Both labels of each row:
-1	-6	-3	-4	6	-3	-14	-5	9	-2	4	1	0	-2	17	-8	2	-2	1	-8	0	-2	1	7	0	6	1	-1	14	1	4	-1 : Q, D
-1	4	2	3	-3	-1	-11	-3	-27	1	17	0	-3	-3	14	-2	3	-1	8	-7	8	6	3	7	0	2	0	1	-23	5	0	-11 : L, P
4	-6	2	-3	9	-5	14	0	20	0	-13	-9	-3	9	-8	-3	-10	0	9	4	-18	-10	4	-7	-1	-6	3	-15	30	-1	4	0 : W, M
-7	4	-5	-3	2	-4	-15	-1	8	0	6	3	-1	1	-4	-6	6	0	3	-7	17	4	-1	20	4	8	-2	6	-20	4	-1	-4 : C, F
1	8	0	-12	-1	7	-15	-5	33	-2	-4	10	-2	6	18	12	13	-9	1	-7	15	2	-2	2	0	15	6	-3	-44	0	-6	-2 : C, F
3	16	0	-7	-4	1	-24	-3	16	3	3	1	0	-10	10	5	3	-7	-1	-11	12	2	-6	-2	6	25	0	2	-31	-1	14	-5 : Q, D
8	4	-1	-4	-1	-1	-15	1	-4	-1	5	6	2	0	16	4	7	-4	-2	-6	13	7	-10	6	-3	7	1	-2	-11	1	-3	-12 : Q, D
12	3	5	-1	-9	-3	-26	-3	-55	-6	28	15	3	-4	17	3	3	4	4	-17	10	5	-3	1	2	10	5	-4	-33	2	-6	-2 : L, P
3	12	-3	-7	-1	3	-23	-1	30	-2	4	16	-2	0	19	9	3	-5	5	12	16	0	-6	0	4	13	12	-1	-40	-6	-2	-13 : Q, D
7	9	-2	-6	-3	2	-29	-5	-34	-4	16	16	6	-5	19	1	7	-5	3	-19	15	11	-5	6	3	18	7	-3	-24	1	-8	-7 : Q, D
8	7	12	1	-3	0	-13	-1	-12	-2	10	0	-5	1	13	3	7	-5	26	-12	5	-3	4	-9	2	3	8	0	-12	-2	0	-4 : W, P
0	1	-5	-6	-7	-1	-13	9	15	-5	4	3	1	-7	11	2	7	-2	6	-9	15	-5	1	7	4	8	4	-3	-27	-6	1	-4 : W, P
20	10	0	-9	-2	-4	-32	2	17	4	18	11	0	8	38	10	3	-7	15	-20	10	6	-9	12	0	7	9	-3	-32	3	-3	-7 : Q, M
-3	7	-3	1	-4	-1	-13	-2	-14	2	10	-1	-4	11	12	1	4	-5	13	-4	4	0	2	17	0	30	9	-6	-18	0	-3	-3 : W, D

Two labels a row:
0	-1	-2	19	2	4	3	2	0	-2	-5	13	-7	3	4	-5	11	6	21	-1	-17	2	-1	0	0	-3	2	8	4	0	0	-9 : J, <19>
-1	-1	1	-4	6	6	11	4	2	2	-1	42	8	-2	4	9	-10	0	-20	0	0	-1	-8	-9	0	-1	2	2	-2	0	2	5 : N, <21>
2	0	0	10	-1	2	4	1	-3	4	-3	48	-1	-1	1	7	11	5	8	-3	10	3	0	-2	2	-2	4	-2	3	-1	-2	-2 : N, <19>
-3	-4	-2	11	1	5	5	3	-1	2	-10	35	2	5	5	6	9	4	8	-8	1	-2	-4	-7	1	3	0	3	-3	-1	0	0 : N, <21>
-1	-2	1	13	-7	9	3	0	3	0	-11	50	1	2	7	2	8	1	-10	-4	3	0	-8	-11	3	-1	4	1	-2	2	-1	1 : N, <21>
-2	3	5	3	3	-8	0	-2	0	2	-2	18	3	1	-2	3	3	-3	-6	-4	14	3	4	4	-2	3	-1	-4	-4	1	0	7 : N, <21>
0	2	-2	-5	-9	2	5	1	7	0	-3	41	-1	0	6	6	6	0	13	-5	-10	-5	8	-5	-1	0	1	5	5	1	4	-6 : N, <20>
-5	-4	-4	1	-3	1	2	1	2	4	-6	24	2	-1	2	5	-2	-4	-3	-5	8	3	-4	-7	-4	3	2	1	-1	0	2	7 : N, <21>
-3	2	3	5	-3	2	-3	1	-8	1	-2	-4	1	-2	2	-10	3	-3	17	1	2	2	-7	4	2	-4	0	-1	1	-4	-3	-5 : J, <19>
0	-3	-3	20	-2	3	3	2	2	-1	-7	46	-1	4	4	5	19	1	23	-7	-3	3	-5	2	2	-4	1	6	2	-2	0	3 : N, <19>
4	-1	1	13	0	-2	-2	0	4	-4	-4	36	1	1	-7	2	15	3	11	-3	0	0	4	6	-1	-4	2	0	2	1	-1	3 : N, <19>
1	1	-1	4	-3	1	4	-2	-1	-3	-5	20	3	2	0	2	1	-3	-17	0	2	0	0	-4	0	3	1	0	-4	2	1	3 : N, <21>
-3	-1	-1	17	5	-3	-7	0	-3	0	-4	-31	-1	2	4	-4	5	7	12	0	-4	2	-1	5	0	-3	0	6	4	-4	-6	-6 : J, <19>
